Here is a tiny trained network, its code and every weight. The questions are about switching its units off for an input and a class, where a switched-off unit gives its printed mean instead of its output.

import numpy as np


def w(rows, s, z=0):
    codes = np.array(rows[::2]) - 128.0
    scale = np.full(codes.shape[1], s)
    scale[-1] = z or s
    return codes * scale


def f(y):
    return np.maximum(y, 0)


def log_softmax(a):
    a = a - a.max(-1, keepdims=True)
    return a - np.log(np.exp(a).sum(-1, keepdims=True))


def net(x, mask):
    res = np.array(x, float).reshape(1, 4) / 4 @ E
    y = f(res @ A[0][:, :-1].T + A[0][:, -1])
    res = res + np.where(mask, y, B[0][:, -1]) @ B[0][:, :-1]
    return log_softmax(res[-1] @ U[:, :-1].T + U[:, -1])


A, B = {}, {}
E = w([
[132,103,189,154,157,150,146,146,38],'x0',
[155,192,146,118,97,31,161,109,90],'x1',
[93,139,199,104,139,155,108,5,118],'x2',
[74,130,94,43,75,161,168,125,87],'x3',
],0.012)
A[0] = w([
[124,133,120,141,122,122,136,149,130,33],'N0',
[145,162,123,124,119,5,155,136,101,15],'N1',
[121,81,104,142,157,222,113,171,181,30],'N2',
[151,105,147,138,160,144,140,153,75,35],'N3',
[144,144,101,154,109,132,140,202,119,53],'N4',
[117,132,99,117,121,115,127,122,227,37],'N5',
[128,107,158,175,139,143,152,176,49,41],'N6',
[147,106,142,169,146,102,134,143,164,116],'N7',
[145,103,81,134,137,91,140,213,138,16],'N8',
[141,136,79,122,110,93,138,127,198,106],'N9',
[162,119,149,202,172,96,90,144,161,60],'N10',
[138,126,153,138,139,139,115,60,141,3],'N11',
[109,113,74,70,94,156,161,163,84,97],'N12',
],0.02,0.0056)
B[0] = w([
[178,75,197,57,104,59,141,113,108,142],'N0',
[204,57,149,227,84,180,157,141,84,249],'N1',
[201,69,161,227,73,153,168,133,62,243],'N2',
[184,134,96,96,161,73,67,126,112,184],'N3',
[103,124,131,125,159,162,118,40,141,214],'N4',
[179,115,134,59,147,60,46,153,102,209],'N5',
[127,145,103,90,133,90,6,158,100,219],'N6',
[104,167,112,145,138,115,168,146,202,192],'N7',
[66,106,174,95,136,139,126,30,112,237],'N8',
[111,183,89,128,157,121,50,166,88,219],'N9',
[99,166,100,66,104,141,214,191,192,234],'N10',
[87,90,147,95,133,130,139,56,123,191],'N11',
[113,181,113,100,131,117,208,185,228,251],'N12',
],0.018,0.015)
U = w([
[184,67,135,223,100,155,158,165,72,98],'0',
[156,134,80,110,175,68,30,175,86,101],'1',
[61,72,169,97,179,151,150,2,137,113],'2',
[122,148,95,109,124,124,209,191,190,63],'3',
[101,139,101,178,163,145,142,147,120,255],'4',
],0.0066,0.0083)

Each question gives the input, the list of numbers given to net, and the class t.
The units are the neurons (one row each of A and B). Each row of codes is followed by its name. A weight is (code - 128) times the scale printed after its matrix; where a second scale follows, it is the last column's (A, B and U).
mask holds one flag per neuron, in row order. A switched-off neuron (its flag False) gives its mean, the last column of its row in B, instead of its output. The means were averaged over made-up inputs and are rounded, as every weight is.
A unit's drop is (log p(t) with every unit on - log p(t) with that unit switched off) / (log p(t) with every unit on - log p(t) with every unit switched off).
The circuit of an input: a set's keep is (log p(t) with only the set's units on - log p(t) with every unit switched off) / (log p(t) with every unit on - log p(t) with every unit switched off). Starting from the 12 units with the biggest drops (on a tie, the unit counted first), units are removed one at a time, each time the one whose removal leaves the highest keep (on an exact tie, the one counted first), for as long as the keep stays at least 0.8.
units of the circuit, in order: the units of the circuit, biggest drop first
most important unit: the unit with the biggest drop
top k neurons: the k neurons with the biggest drops, biggest first
drop of u: that unit's drop, to one decimal
input [2,-5,-1,-6], class 3: units of the circuit, in order -> (N10)
input [5,3,-8,8], class 2: top 3 neurons -> (N8; N4; N10)
input [5,-5,-2,-7], class 3: top 2 neurons -> (N10; N1)
input [-8,-7,4,-1], class 1: top 3 neurons -> (N5; N1; N9)
input [6,-2,-4,7], class 3: top 3 neurons -> (N12; N5; N9)
input [-7,3,7,-7], class 1: top 3 neurons -> (N5; N12; N8)
input [-5,-5,5,3], class 0: top 3 neurons -> (N2; N8; N6)
input [7,5,0,7], class 1: top 4 neurons -> (N6; N10; N3; N2)
input [-4,-5,-2,-1], class 0: top 2 neurons -> (N2; N6)
input [3,-5,-7,0], class 2: top 3 neurons -> (N8; N4; N1)
input [2,-4,-1,-6], class 3: top 3 neurons -> (N10; N1; N7)
input [7,-8,8,7], class 0: top 3 neurons -> (N2; N8; N4)
input [-2,3,-2,-7], class 3: drop of N10 -> 1.5
input [6,4,-6,4], class 1: most important unit -> N6
input [2,-2,-6,-4], class 2: drop of N4 -> 0.1
input [-5,-7,0,-8], class 3: drop of N2 -> -0.1
